Questions about the row below.
1) Find the entry just right of -6.400.
2) Find the entry just right of -0.210.
3) Find the entry just right of -0.021.
[-6.400, -0.149, -1.437, 1.204, 6.511, -0.210, -0.021, -2.306, -0.182, 4.833]
1) -0.149
2) -0.021
3) -2.306

115   74  101  111
101  135  117  109
 94  178  125  105
116   74  101  111
109  113  109  106
119   38   91  110
111  110  108  103
112  109  108  110
121    8   85  111
113   71  100  110
 94  213  134  105
108  110  108  111
 99  180  127  108
 93  209  135  103
 95  177  126  103
119   36   92  110
Counting starts at 1.
The entry in the top-left corner is 115
The entry in row 1 and column 3? 101
The entry in row 2 and column 3? 117
The top entry of the column that holds the smallest entry? 74
The entry directly above 180? 110
The entry just right of the largest entry -> 134
The entry just left of 126 -> 177
The entry directly above the smallest entry: 109
The bottom entry of the column that holds the smallest entry? 36
The entry just left of the largest entry -> 94
The top-right entry? 111
The maximum: 213
The entry in row 3 and column 1? 94
The entry in row 2 and column 1: 101
The smallest entry? 8
The bottom-left entry is 119
The entry just right of 209 is 135
The entry just left of 125 is 178
The entry at row 3, column 3: 125
The entry directly above the largest entry? 71

Questions about the matrix below. Rows and columns are numbered from 1.
1) Which number is the entry at row 1, column 1?
2) Which number is the entry in row 1 and column 2?
3) Which number is the entry directly above the smallest entry?
4) Which number is the entry directly below 10?
5) Which number is the entry in the bottom-left corner?
6) Which number is the entry directly above 75?
7) Which number is the top-right entry?
8) Which number is the minimum?
array([[46, 24, 10, 54, 24, 50, 59],
       [57, 34, 77, 95, 50,  4, 42],
       [75, 15, 31, 79, 49, 17, 81],
       [15, 42, 50, 53, 26, 55, 21]])
1) 46
2) 24
3) 50
4) 77
5) 15
6) 57
7) 59
8) 4

Read these off the grid that follows.
1) The entry just left of 5.024?
2) The first entry in reading order?
3) The third largest entry?
4) The 3rd smallest entry?
5) The entry just right of 0.221?
6) The entry just left of 1.163?
7) The entry just left of -0.570?
8) The entry just left of -1.729?
[[ 0.244  0.543  0.899  4.150 -1.190  0.972 -1.958 -2.532  2.250  4.087
   3.727  0.641 -1.731  2.327  0.840]
 [ 0.717  2.117 -0.958  2.125 -1.261  4.025 -2.542 -1.243  2.867  5.552
   2.293  1.957 -1.133  5.039  0.840]
 [ 0.487  2.124 -0.103  3.358 -0.778 -3.023 -2.484 -0.986  2.234  4.102
   2.874  1.163 -0.992  2.626  0.840]
 [-0.239 -0.353  2.678  5.658 -1.416  3.509 -0.073 -3.135  0.690  1.960
   3.082 -0.340 -2.398  0.165  0.840]
 [-0.354  1.872  1.772  3.196 -0.609  1.697 -3.169 -1.239  0.286  5.024
  -0.652  0.348 -2.592  1.022  0.840]
 [ 0.177  0.297  0.886  4.571 -1.436 -3.758 -1.661 -3.560  2.512  2.706
   2.014  0.397 -1.706  3.247  0.840]
 [-1.317  2.527  4.072  1.682  0.273 -0.863 -2.495 -1.132 -2.953  5.436
  -5.302 -0.611 -3.873 -1.346  0.840]
 [ 0.001  2.141  2.021  6.482  0.128 -3.464  0.618 -0.570 -0.332  1.850
   3.066  0.159 -2.233 -1.792  0.840]
 [ 0.221  2.881  0.949  5.724  0.446 -1.780  0.096  0.543  0.067  2.244
   4.180  0.824 -1.445 -0.613  0.840]
 [-0.254  1.048  2.077  5.757 -0.646 -2.868 -0.279 -1.729  0.245  2.229
   1.581 -0.082 -1.958 -0.312  0.840]
 [ 0.018  2.606  0.828  3.168 -0.180 -1.307 -1.603 -0.606  0.743  3.662
   1.365  0.892 -2.396  1.031  0.840]]
1) 0.286
2) 0.244
3) 5.724
4) -3.758
5) 2.881
6) 2.874
7) 0.618
8) -0.279

grid = [[206, 86, 131, 118, 145, 70, 111], [134, 173, 145, 175, 54, 211, 217], [193, 72, 117, 157, 171, 65, 132], [173, 192, 147, 149, 42, 205, 192]]
The smallest entry -> 42
Give the entry just right of 171.
65
The entry just right of 70: 111
Give the entry just left of the smallest entry.
149
Give the entry just left of the largest entry.
211

Questions about the array below.
1) Read off the entry just right of the largest entry.
2) Read off the entry just right of 0.184.
3) Read off the entry just left of the centre entry.
4) Read off the entry just right of -0.278.
5) Read off the entry just left of the largest entry.
[[-0.550  1.214 -1.924  0.400  0.501  1.417 -0.379  0.253  0.238  2.763
  -0.023  0.038  0.392 -5.068 -1.248]
 [-2.676  0.316 -1.198 -0.278 -0.307  0.069 -0.019 -0.158  0.430  0.064
  -1.258  0.184  2.255  0.829 -0.819]
 [ 0.477  2.521 -0.742  0.189 -0.707 -0.430  0.417 -0.252  0.106 -0.101
  -3.713 -0.685  4.257 -6.398 -0.445]]
1) -6.398
2) 2.255
3) -0.019
4) -0.307
5) -0.685

B =
-14	-4	-18	-16	-18
12	11	14	13	13
15	12	18	17	17
-2	3	-3	-2	-3
9	9	9	9	9
20	15	26	23	23
-24	-9	-30	-25	-28
25	16	35	30	30
1	5	0	1	0
2	6	0	1	0
19	14	26	23	23
24	16	33	29	29
Rows and columns are numbered from 1.
What is the entry in row 2 and column 3?
Answer: 14
What is the top-left entry?
Answer: -14
The entry at row 3, column 1 -> 15
The minimum is -30
What is the bottom entry of the column that holds the smallest entry?
Answer: 33
What is the top-right entry?
Answer: -18
What is the entry just left of 3?
Answer: -2
The entry just right of the smallest entry is -25
The entry in the bottom-right corner: 29
What is the entry directly below the largest entry?
Answer: 0
What is the entry in row 1 and column 3?
Answer: -18
The entry in row 2 and column 1 is 12
What is the entry in the bottom-left corner?
Answer: 24
What is the entry at row 3, column 3?
Answer: 18
The entry at row 1, column 2: -4
What is the entry just right of -25?
Answer: -28
What is the entry just left of the largest entry?
Answer: 16
The entry just left of 6 is 2
